After every row comes one of two labels: whether the row has a hidden trait. Each part has its own trait and labels.
[-17   6  -2 -22  41   1 -27 -12 -10 -15 -24  18  32  11   9   8  -3 -28
  11 -17  -3   7  28   4 -10   6  -7  32 -14 -17 -16  18 -26  59 -24   4
  -7 -28  27   0  40   7   3] => (38)
[  9 -30 -20  21 -24 -14   8  20   9  25  11  -7 -13 -13  -2   3   8  11
  -6   9  13 -12  22   1   6  -6  -4 -31  -1  13   4  -3  21 -15  43 -11
   6  49 -47  34 -19  -2   3] => (38)
[-17 -19 -16 -22   8 -17 -63   3   5 -13 -20   2  17 -21  28  -9  23   3
  22  18  -5  10  55  27   9   8 -19   1 -17 -62  -9  17  51  59  15  21
   3  38   4   7  29   5 -21] => (40)
[  9 -37 -43  86  17 -14  45  15   1  49  12   8   0   4 -57  29 -12 -38
 -28 -34  50 -35  30 -24 -25 -15  -4   2 -26  87   3   4 -47 -65  30 -56
  -7  16 -18  62 -10  -1  27] => (38)
[-25  -9   0 -16  26  -3 -50  -3  -3  -5 -25  12  32  -6   6  -2   9 -20
  10 -12  -1   7  31  17  -1  14 -13  27 -30 -49  -8  19  16  18 -14  11
  -4  -4  38  -4  50   9  -9] => (40)
[  0 -33 -56  64 -10 -17  51   9 -34  55  16  -2   6  10 -67   2 -17 -29
 -46 -56  46 -29  14 -49 -35  -2   1   2 -44 103 -14  13 -68 -26  25 -17
   7   8  -7  51   2 -17  18] => (38)
[  13  -52  -54   34   -2  -19   13   20   32   26   14   17   -4  -12
  -21   29   14  -11   26   -4   33  -13   69   22    2  -20  -16  -23
   14    4  -13    5   17 -101   53  -31    2   60  -45   36   -4    6
   -5] => (38)
[-19 -20 -11 -22  17  -8 -65  -1   4 -12 -22   7   7 -22  32  -8  26 -11
  20   5  -8   9  52  21  14   8 -18   2 -17 -68  -4  12  50  53   6  18
   2  32   8   4  37   6 -20] => (40)

New part:
[ 15  12   7   7   0 -45 -11  -4   8  -6   5  -1   4 -14   0   1 -71  15
  11  -8  37   4   6  -9   4] => B
[ 10  22   5  11  -3 -38 -12  -2   7  -4   5   1   4 -12   2   2 -59  13
   4  -6  26   2   4 -10   2] => B
[ 14   8   5   0  28 -15  -2  -6   4   0  -7   4  -9 -11  12 -11 -98 -13
  -2   4  15  -2  -6   3  -4] => B
[-20  29  -1  13  13 -12   0   2  -4  11  -6   9 -13  -6   7 -18  65  -5
  -1   4 -29  -3  -3   6  -8] => S
[ 20  12  -1   9 -10 -27  -8  -5   5  -3  -8   1  -4 -15   2  -1 -85  15
   0  -7  45   4   3  -5   3] => B
[-26  34   1  16   4   9  -7   1  -3  16  -9   9 -16  -2   5 -12  69 -11
   7   1 -38  -5  -9   1  -6] => S
[-15  18  -7  15  13 -86   7   1  -3   3  -3   6  -4 -12  -1 -21  -8  11
  -3   1  -6  -3  13   9  -4] => B
[ -7   3  11   8  12  43  -3 -10  -8   1   9  -1  -3  12  10   6  99  -1
 -37  10 -22  -3 -15  -7  -1] => S
[  34   -3   14    2   13   -4  -11   -9    7  -14   14   -7    5  -12
   13    5 -127   22   -7   -3   47    5   -2  -12    7] => B
[-30  23   9  24  10  13  -1  -6 -10   8   5   5  -9  -7  10  -9  92   2
 -28   7 -49  -4  -9   1  -5] => S
[ -9   8   4  18  -8 -47   1   3  -3 -16  -2  10   1 -18  -2   5  20  27
 -10   2  -9   5  24  -6   3] => B
[  6  22  12  25  -8   7 -16  -4   4  -8  12   5   2 -19   8   8  -1  21
  -5  -5   9   4   3 -14   5] => S
[ -3  16   7  13   5  46  -1  -4  -7   2  -9   6  -9   0   9  -4  28   8
 -22   6 -22  -1  -5   2  -3] => S
[ 11  -1   8  14   5 -34  -3  -5   2 -16   4   1   2 -21   9   5 -92  26
 -10  -4  24   5  10  -7   4] => B
[ -35   35   -1   13   -8 -101  -10   12    3   -1   14    6    8  -10
  -12  -10   47   14   10  -10   24   -2   13   -8    1] => B
[ -3   5  15   6   4  63  -6   2  -4 -11  -3   4  -4  -1  17  11 -16  11
 -25   6 -13   2 -13 -11   0] => S
[ -2  23   7  15   7   4  -9 -13   1  12  10  -1  -8  -5   4  -8  61  -1
 -15   3 -18  -2 -13  -4  -1] => S
